Below is a small trained network, with its code and all its weights. Each question gives an input and a class and asks what happens when units are switched off, that is, made to give their printed mean instead of their output.

import numpy as np


def w(rows, s, z=0):
    codes = np.array(rows[::2]) - 128.0
    scale = np.full(codes.shape[1], s)
    scale[-1] = z or s
    return codes * scale


def f(y):
    return y / 2 * (1 + np.tanh(0.7978845608 * (y + 0.044715 * y**3)))


def log_softmax(a):
    a = a - a.max(-1, keepdims=True)
    return a - np.log(np.exp(a).sum(-1, keepdims=True))


def net(x, mask):
    res = np.array(x, float).reshape(1, 6) / 4 @ E
    y = f(res @ A[0][:, :-1].T + A[0][:, -1])
    res = res + np.where(mask, y, B[0][:, -1]) @ B[0][:, :-1]
    return log_softmax(res[-1] @ U[:, :-1].T + U[:, -1])


A, B = {}, {}
E = w([
[14,146,205,144,130],'x0',
[188,112,234,11,84],'x1',
[128,129,129,128,131],'x2',
[95,189,74,1,185],'x3',
[130,129,127,126,134],'x4',
[200,179,178,146,249],'x5',
],0.0089)
A[0] = w([
[185,64,106,175,113,161],'N0',
[139,61,167,171,135,58],'N1',
[4,71,163,122,136,205],'N2',
[189,102,147,218,47,1],'N3',
[108,172,84,69,143,56],'N4',
[60,154,50,199,206,26],'N5',
[173,165,182,125,255,52],'N6',
[82,60,194,157,146,172],'N7',
[102,161,86,68,147,37],'N8',
[110,213,55,186,115,43],'N9',
[202,100,150,192,25,200],'N10',
[85,80,92,103,59,9],'N11',
[160,102,212,66,108,60],'N12',
[112,64,68,78,13,118],'N13',
[106,68,223,236,123,46],'N14',
[245,53,17,113,111,154],'N15',
[154,59,35,93,81,122],'N16',
[216,92,166,235,78,24],'N17',
[38,102,112,117,70,119],'N18',
[89,89,55,217,171,66],'N19',
],0.008,0.0035)
B[0] = w([
[136,152,134,79,173,193],'N0',
[103,106,79,124,139,153],'N1',
[140,201,166,154,149,220],'N2',
[84,100,39,83,143,196],'N3',
[81,50,100,63,220,167],'N4',
[157,103,169,112,29,229],'N5',
[183,97,143,204,156,219],'N6',
[71,172,109,74,119,182],'N7',
[45,29,24,60,149,161],'N8',
[183,100,141,111,45,186],'N9',
[108,154,82,79,152,239],'N10',
[192,55,126,196,198,174],'N11',
[161,78,192,134,2,204],'N12',
[169,107,176,215,164,236],'N13',
[103,123,115,86,180,215],'N14',
[108,241,150,123,99,254],'N15',
[138,167,176,173,182,204],'N16',
[114,110,63,100,158,216],'N17',
[160,147,170,146,198,203],'N18',
[174,103,171,70,38,225],'N19',
],0.0077,0.0074)
U = w([
[134,54,136,88,24,85],'0',
[64,71,72,59,178,70],'1',
[105,157,125,122,132,254],'2',
[148,97,135,198,185,75],'3',
[91,247,132,112,124,127],'4',
],0.014,0.0095)

Each question gives the input, the list of numbers given to net, and the class t.
The units are the neurons (one row each of A and B). Each row of codes is followed by its name. A weight is (code - 128) times the scale printed after its matrix; where a second scale follows, it is the last column's (A, B and U).
mask holds one flag per neuron, in row order. A switched-off neuron (its flag False) gives its mean, the last column of its row in B, instead of its output. The means were averaged over made-up inputs and are rounded, as every weight is.
A unit's drop is (log p(t) with every unit on - log p(t) with that unit switched off) / (log p(t) with every unit on - log p(t) with every unit switched off).
The circuit of an input: a set's keep is (log p(t) with only the set's units on - log p(t) with every unit switched off) / (log p(t) with every unit on - log p(t) with every unit switched off). Starting from the 12 units with the biggest drops (on a tie, the unit counted first), units are removed one at a time, each time the one whose removal leaves the highest keep (on an exact tie, the one counted first), for as long as the keep stays at least 0.8.
circuit, biggest first: the units of the circuit, biggest drop first
k most important neurons: the k neurons with the biggest drops, biggest first
drop when u is switched off: that unit's drop, to one decimal
input [-1,5,-4,3,-6,-6], class 2: circuit, biggest first : (N19)
input [5,1,5,-6,-5,-8], class 3: circuit, biggest first : (N13; N18)
input [-3,1,-1,-6,2,-5], class 1: circuit, biggest first : (N3; N10; N17)
input [-4,7,3,8,4,5], class 1: 3 most important neurons : (N4; N8; N5)
input [7,6,-4,7,4,6], class 1: 3 most important neurons : (N8; N4; N15)
input [8,-8,3,-5,-4,5], class 0: circuit, biggest first : (N5; N19)
input [7,2,-8,3,-2,-8], class 3: 2 most important neurons : (N11; N13)
input [-5,-7,0,6,0,-8], class 3: circuit, biggest first : (N13; N11)
input [-1,-4,-5,-5,3,-7], class 3: 4 most important neurons : (N13; N11; N18; N16)
input [2,4,8,3,-5,6], class 3: 2 most important neurons : (N6; N15)
input [8,3,0,-4,2,0], class 4: circuit, biggest first : (N2; N7)
input [-5,-6,3,-6,-5,5], class 0: 3 most important neurons : (N19; N5; N9)
input [-6,-8,-4,6,-4,-8], class 0: 4 most important neurons : (N19; N5; N9; N8)
input [8,6,3,-1,-3,-7], class 4: circuit, biggest first : (N2)
input [7,4,-1,1,-7,-7], class 2: 2 most important neurons : (N7; N6)
input [7,-4,-4,-5,0,-6], class 4: 3 most important neurons : (N2; N7; N6)
input [1,8,-8,-4,7,8], class 0: 2 most important neurons : (N12; N13)
input [7,-8,-5,8,-7,-5], class 0: 3 most important neurons : (N5; N9; N19)
input [6,0,-6,7,1,4], class 1: 2 most important neurons : (N8; N4)
input [-8,6,7,3,2,-2], class 4: circuit, biggest first : (N15)
input [2,3,-5,-6,3,6], class 1: drop when N9 is switched off : 0.0
input [7,3,3,-6,-1,-3], class 4: drop when N7 is switched off : 0.2
input [4,2,-1,-1,5,-8], class 3: drop when N11 is switched off : 0.1
